Below is a small trained network, with its code and all its weights. Each question gives an input and a class and asks what happens when units are switched off, that is, made to give their printed mean instead of their output.

import numpy as np


def w(rows, s, z=0):
    codes = np.array(rows[::2]) - 128.0
    scale = np.full(codes.shape[1], s)
    scale[-1] = z or s
    return codes * scale


def norm(h):
    return h / np.sqrt((h * h).mean(-1, keepdims=True) + 1e-5)


def f(y):
    return y / 2 * (1 + np.tanh(0.7978845608 * (y + 0.044715 * y**3)))


def log_softmax(a):
    a = a - a.max(-1, keepdims=True)
    return a - np.log(np.exp(a).sum(-1, keepdims=True))


def net(x, mask):
    res = np.array(x, float).reshape(1, 5) / 4 @ E
    u = 0
    for l in range(4):
        y = f(norm(res) @ A[l][:, :-1].T + A[l][:, -1])
        res = res + np.where(mask[u : u + 10], y, B[l][:, -1]) @ B[l][:, :-1]
        u += 10
    return log_softmax(norm(res)[-1] @ U[:, :-1].T + U[:, -1])


A, B = {}, {}
E = w([
[137,114,66,102,81,1],'x0',
[228,237,183,110,187,88],'x1',
[106,116,191,255,72,150],'x2',
[61,89,122,113,248,86],'x3',
[210,35,163,161,153,140],'x4',
],0.008)
A[0] = w([
[136,255,123,105,121,56,1],'0.n0',
[169,194,224,227,63,202,83],'0.n1',
[84,75,39,107,170,44,109],'0.n2',
[172,166,209,142,57,113,108],'0.n3',
[158,50,127,162,83,36,48],'0.n4',
[105,33,183,114,233,186,165],'0.n5',
[71,143,60,105,116,228,65],'0.n6',
[238,180,113,91,78,115,32],'0.n7',
[85,70,61,100,189,216,83],'0.n8',
[200,201,129,15,162,147,137],'0.n9',
],0.0093,0.0067)
B[0] = w([
[70,114,163,1,183,128,163],'0.n0',
[107,111,80,101,105,241,254],'0.n1',
[148,180,189,75,80,147,219],'0.n2',
[152,119,65,113,98,230,182],'0.n3',
[149,193,197,163,75,86,156],'0.n4',
[139,78,120,189,201,187,242],'0.n5',
[116,104,83,112,36,122,160],'0.n6',
[219,124,92,95,135,182,163],'0.n7',
[94,115,145,98,102,221,181],'0.n8',
[161,115,64,131,199,61,238],'0.n9',
],0.0097,0.0062)
A[1] = w([
[95,125,63,202,133,134,69],'1.n0',
[134,184,162,179,221,159,91],'1.n1',
[165,175,107,161,118,36,130],'1.n2',
[37,103,106,145,67,223,71],'1.n3',
[104,62,172,255,80,91,57],'1.n4',
[108,185,127,185,85,188,2],'1.n5',
[78,49,190,140,106,128,41],'1.n6',
[109,33,207,113,78,136,119],'1.n7',
[130,96,133,217,196,104,41],'1.n8',
[46,85,107,111,154,142,20],'1.n9',
],0.0093,0.0048)
B[1] = w([
[147,92,74,98,159,145,132],'1.n0',
[63,40,88,228,153,115,165],'1.n1',
[82,117,36,145,9,91,151],'1.n2',
[90,87,121,54,52,223,254],'1.n3',
[228,254,133,160,229,93,158],'1.n4',
[98,173,93,82,86,186,149],'1.n5',
[151,207,164,111,140,181,139],'1.n6',
[103,232,227,32,174,155,167],'1.n7',
[152,126,153,179,202,133,139],'1.n8',
[155,93,150,130,107,168,137],'1.n9',
],0.0074,0.0068)
A[2] = w([
[94,160,169,153,221,133,114],'2.n0',
[102,245,93,112,162,102,3],'2.n1',
[73,177,113,146,176,52,111],'2.n2',
[58,126,109,153,71,174,71],'2.n3',
[101,102,178,181,98,109,109],'2.n4',
[92,172,175,120,111,11,94],'2.n5',
[72,60,135,92,58,160,84],'2.n6',
[48,169,88,80,196,112,104],'2.n7',
[123,166,136,191,94,141,2],'2.n8',
[23,115,130,101,174,37,133],'2.n9',
],0.011,0.0035)
B[2] = w([
[109,126,117,197,145,166,191],'2.n0',
[92,60,130,79,128,107,165],'2.n1',
[105,71,203,149,78,128,176],'2.n2',
[133,139,148,76,118,159,232],'2.n3',
[146,139,117,62,158,101,122],'2.n4',
[145,166,172,154,92,57,194],'2.n5',
[110,144,247,98,89,168,254],'2.n6',
[105,48,164,141,113,104,210],'2.n7',
[166,108,110,89,101,141,119],'2.n8',
[179,99,184,195,47,108,195],'2.n9',
],0.011,0.0053)
A[3] = w([
[90,91,110,159,71,164,21],'3.n0',
[97,150,131,122,42,64,85],'3.n1',
[106,150,110,57,246,127,17],'3.n2',
[29,154,113,88,164,101,122],'3.n3',
[30,151,83,126,83,156,27],'3.n4',
[184,179,78,167,126,106,2],'3.n5',
[175,185,133,57,173,148,3],'3.n6',
[84,162,127,187,47,185,198],'3.n7',
[97,88,98,163,182,165,47],'3.n8',
[106,118,131,143,46,179,148],'3.n9',
],0.011,0.0016)
B[3] = w([
[109,74,137,91,136,158,182],'3.n0',
[167,82,115,155,90,108,189],'3.n1',
[10,116,122,130,91,78,164],'3.n2',
[135,63,178,124,103,119,134],'3.n3',
[173,102,188,100,132,168,184],'3.n4',
[152,124,94,167,79,166,140],'3.n5',
[84,147,77,110,150,93,158],'3.n6',
[190,78,188,55,112,148,252],'3.n7',
[108,66,111,147,144,106,183],'3.n8',
[159,106,193,97,130,127,254],'3.n9',
],0.012,0.0061)
U = w([
[112,232,211,183,190,99,77],'0',
[97,153,62,42,170,77,133],'1',
[77,185,110,180,96,143,1],'2',
[217,195,44,125,106,145,123],'3',
[113,58,130,223,231,154,148],'4',
[158,110,187,134,47,12,144],'5',
[137,113,214,69,84,251,147],'6',
],0.017,0.015)

Each question gives the input, the list of numbers given to net, and the class t.
The units are the neurons (one row each of A and B). Each row of codes is followed by its name. A weight is (code - 128) times the scale printed after its matrix; where a second scale follows, it is the last column's (A, B and U).
mask holds one flag per neuron, layer by layer. A switched-off neuron (its flag False) gives its mean, the last column of its row in B, instead of its output. The means were averaged over made-up inputs and are rounded, as every weight is.
A unit's drop is (log p(t) with every unit on - log p(t) with that unit switched off) / (log p(t) with every unit on - log p(t) with every unit switched off).
most important unit: the unit with the biggest drop
k most important neurons: the k neurons with the biggest drops, biggest first
k most important neurons of layer l: the k neurons of layer l with the biggest drops, biggest first
drop when u is switched off: that unit's drop, to one decimal
input [5,-2,-4,-7,2], class 3: 2 most important neurons -> 0.n7, 1.n3
input [3,-3,7,5,8], class 4: most important unit -> 0.n5
input [5,7,-7,-7,-7], class 1: 2 most important neurons -> 0.n7, 0.n0
input [3,2,-3,1,3], class 5: 2 most important neurons -> 0.n1, 0.n3
input [6,-3,2,8,2], class 0: 2 most important neurons -> 0.n9, 0.n5
input [3,7,-4,5,5], class 5: 4 most important neurons -> 0.n1, 1.n2, 0.n3, 0.n8
input [3,-7,-2,-2,7], class 0: 2 most important neurons of layer 0 -> 0.n1, 0.n4
input [5,-8,6,6,5], class 0: 2 most important neurons -> 1.n4, 0.n4
input [-4,-6,-1,3,6], class 4: 2 most important neurons -> 0.n5, 0.n1
input [-4,8,-3,-1,-1], class 1: 2 most important neurons -> 0.n7, 0.n5
input [7,3,3,-1,-1], class 5: 2 most important neurons of layer 0 -> 0.n1, 0.n4
input [1,5,-7,-7,3], class 1: 2 most important neurons of layer 0 -> 0.n9, 0.n0
input [2,5,2,-4,0], class 3: 2 most important neurons of layer 0 -> 0.n7, 0.n9
input [-4,4,-1,-5,4], class 3: most important unit -> 0.n9
input [-3,5,-6,-1,-5], class 5: 2 most important neurons of layer 0 -> 0.n1, 0.n5
input [7,1,5,-1,1], class 5: 3 most important neurons of layer 0 -> 0.n4, 0.n5, 0.n1
input [5,4,-7,-1,-4], class 5: drop when 0.n1 is switched off -> 0.2
input [8,3,-8,7,-2], class 5: drop when 1.n9 is switched off -> 0.0
input [3,6,1,-8,7], class 3: drop when 0.n7 is switched off -> 0.1
input [2,4,0,-5,-5], class 1: most important unit -> 0.n0
